82  63  88  68  88
95  165  93  164  129
109  165  109  164  129
->
109  165  109  164  129
95  165  93  164  129
82  63  88  68  88

97  97  164  97  138  140  96  134  97  168  97  133  143
101  101  53  101  109  109  101  105  101  44  101  105  110
45  46  138  46  87  87  44  91  45  150  45  91  87
->
101  101  53  101  109  109  101  105  101  44  101  105  110
97  97  164  97  138  140  96  134  97  168  97  133  143
45  46  138  46  87  87  44  91  45  150  45  91  87

101  60  60  113  116  155  88
88  97  66  120  107  137  101
104  97  54  113  114  159  91
107  93  59  130  87  132  112
126  126  47  123  94  155  101
->
126  126  47  123  94  155  101
107  93  59  130  87  132  112
104  97  54  113  114  159  91
101  60  60  113  116  155  88
88  97  66  120  107  137  101

134  64  134  83
126  98  85  108
105  113  117  72
132  61  106  77
135  119  79  172
100  41  141  82
83  110  74  54
120  134  143  90
103  156  93  112
->
135  119  79  172
134  64  134  83
132  61  106  77
126  98  85  108
120  134  143  90
105  113  117  72
103  156  93  112
100  41  141  82
83  110  74  54

74  150  118  49  139  156
124  122  59  55  168  136
141  126  154  31  98  68
96  137  76  42  151  155
->
141  126  154  31  98  68
124  122  59  55  168  136
96  137  76  42  151  155
74  150  118  49  139  156

75  86  109
107  63  84
95  56  98
118  51  99
101  34  87
88  91  101
103  87  100
->
118  51  99
107  63  84
103  87  100
101  34  87
95  56  98
88  91  101
75  86  109

114  97  114  148  46  99  93  98  119  86  105
98  64  95  175  74  129  101  121  110  106  96
115  113  83  139  169  169  101  84  84  99  119
112  120  92  147  92  119  99  97  90  76  99
97  131  84  135  85  70  102  106  109  107  94
87  93  132  48  54  148  89  118  94  104  102
->
115  113  83  139  169  169  101  84  84  99  119
114  97  114  148  46  99  93  98  119  86  105
112  120  92  147  92  119  99  97  90  76  99
98  64  95  175  74  129  101  121  110  106  96
97  131  84  135  85  70  102  106  109  107  94
87  93  132  48  54  148  89  118  94  104  102

73  42  73  143  144  72  134  73
105  44  105  138  140  106  130  105
->
105  44  105  138  140  106  130  105
73  42  73  143  144  72  134  73

82  81
126  164
139  136
153  154
->
153  154
139  136
126  164
82  81
---
126  137  104  123  107  87  98  103  98  116  159  57  101
101  133  84  122  109  58  121  81  104  56  133  95  61
95  136  53  111  106  94  113  90  98  76  129  61  70
108  138  95  105  110  68  105  89  124  64  129  68  112
->
95  136  53  111  106  94  113  90  98  76  129  61  70
101  133  84  122  109  58  121  81  104  56  133  95  61
108  138  95  105  110  68  105  89  124  64  129  68  112
126  137  104  123  107  87  98  103  98  116  159  57  101

51  90  154  160
156  76  46  40
67  126  112  97
140  175  72  100
->
156  76  46  40
140  175  72  100
67  126  112  97
51  90  154  160

88  63  111
97  133  71
78  54  92
69  40  79
92  115  74
86  63  104
->
97  133  71
92  115  74
69  40  79
78  54  92
86  63  104
88  63  111

146  104  43
56  96  154
50  97  163
133  104  63
126  99  62
64  100  149
->
146  104  43
126  99  62
133  104  63
64  100  149
56  96  154
50  97  163

113  112  117  112  133  135  115  128  113  122  113  128  137  126
132  131  133  131  78  77  133  83  132  139  132  83  77  84
106  106  43  106  71  68  107  73  106  33  106  73  65  76
->
106  106  43  106  71  68  107  73  106  33  106  73  65  76
113  112  117  112  133  135  115  128  113  122  113  128  137  126
132  131  133  131  78  77  133  83  132  139  132  83  77  84

87  143  144  86  63  87  149  86  63  145  63
87  135  136  86  69  86  160  86  69  138  69
90  159  160  89  51  90  81  89  52  162  53
87  129  129  87  75  87  137  87  75  130  76
85  70  70  85  124  85  170  85  124  69  123
90  66  65  89  132  90  57  89  132  64  131
91  109  109  90  95  91  46  90  95  110  96
->
90  66  65  89  132  90  57  89  132  64  131
85  70  70  85  124  85  170  85  124  69  123
91  109  109  90  95  91  46  90  95  110  96
87  129  129  87  75  87  137  87  75  130  76
87  135  136  86  69  86  160  86  69  138  69
87  143  144  86  63  87  149  86  63  145  63
90  159  160  89  51  90  81  89  52  162  53

167  132  117  57  60  153  82  100
106  132  89  41  24  162  161  37
->
106  132  89  41  24  162  161  37
167  132  117  57  60  153  82  100
---
110  92  88  129  119  134  61  127  168  176
109  93  89  125  116  130  66  124  159  166
111  92  88  128  119  133  61  125  168  175
->
111  92  88  128  119  133  61  125  168  175
110  92  88  129  119  134  61  127  168  176
109  93  89  125  116  130  66  124  159  166

100  101  106  99  72  82  92  100  85  102  94  117  146
97  103  95  91  73  112  114  100  102  98  77  107  107
96  102  111  102  118  93  86  80  85  98  118  106  100
108  79  118  121  117  99  118  110  142  100  105  107  110
99  98  81  38  104  110  97  105  76  97  108  92  134
->
99  98  81  38  104  110  97  105  76  97  108  92  134
100  101  106  99  72  82  92  100  85  102  94  117  146
97  103  95  91  73  112  114  100  102  98  77  107  107
96  102  111  102  118  93  86  80  85  98  118  106  100
108  79  118  121  117  99  118  110  142  100  105  107  110

95  95  82  90  69  153  52  52  40
103  107  118  111  131  50  151  146  159
122  115  127  124  135  48  92  151  161
->
122  115  127  124  135  48  92  151  161
95  95  82  90  69  153  52  52  40
103  107  118  111  131  50  151  146  159

120  45  98  67  93  138  154  119  112
97  52  109  85  93  125  141  110  68
->
97  52  109  85  93  125  141  110  68
120  45  98  67  93  138  154  119  112

83  121  38  68  173  29  85
93  47  36  47  100  91  105
101  33  151  168  83  37  78
68  39  93  110  108  165  68
158  114  133  168  89  97  151
64  139  53  131  43  56  167
165  71  135  61  127  123  171
66  118  146  161  106  142  119
107  37  158  52  106  123  127
144  157  90  79  126  38  36
70  90  141  136  42  172  66
->
70  90  141  136  42  172  66
83  121  38  68  173  29  85
93  47  36  47  100  91  105
101  33  151  168  83  37  78
68  39  93  110  108  165  68
158  114  133  168  89  97  151
64  139  53  131  43  56  167
165  71  135  61  127  123  171
66  118  146  161  106  142  119
107  37  158  52  106  123  127
144  157  90  79  126  38  36

80  109  70
79  69  91
135  124  144
98  87  85
93  74  110
135  130  140
125  121  128
143  145  104
46  60  36
->
46  60  36
80  109  70
79  69  91
135  124  144
98  87  85
93  74  110
135  130  140
125  121  128
143  145  104

102  89  110  99  80
70  105  103  106  53
90  105  93  92  99
122  62  127  90  34
90  121  93  105  117
->
90  121  93  105  117
102  89  110  99  80
70  105  103  106  53
90  105  93  92  99
122  62  127  90  34
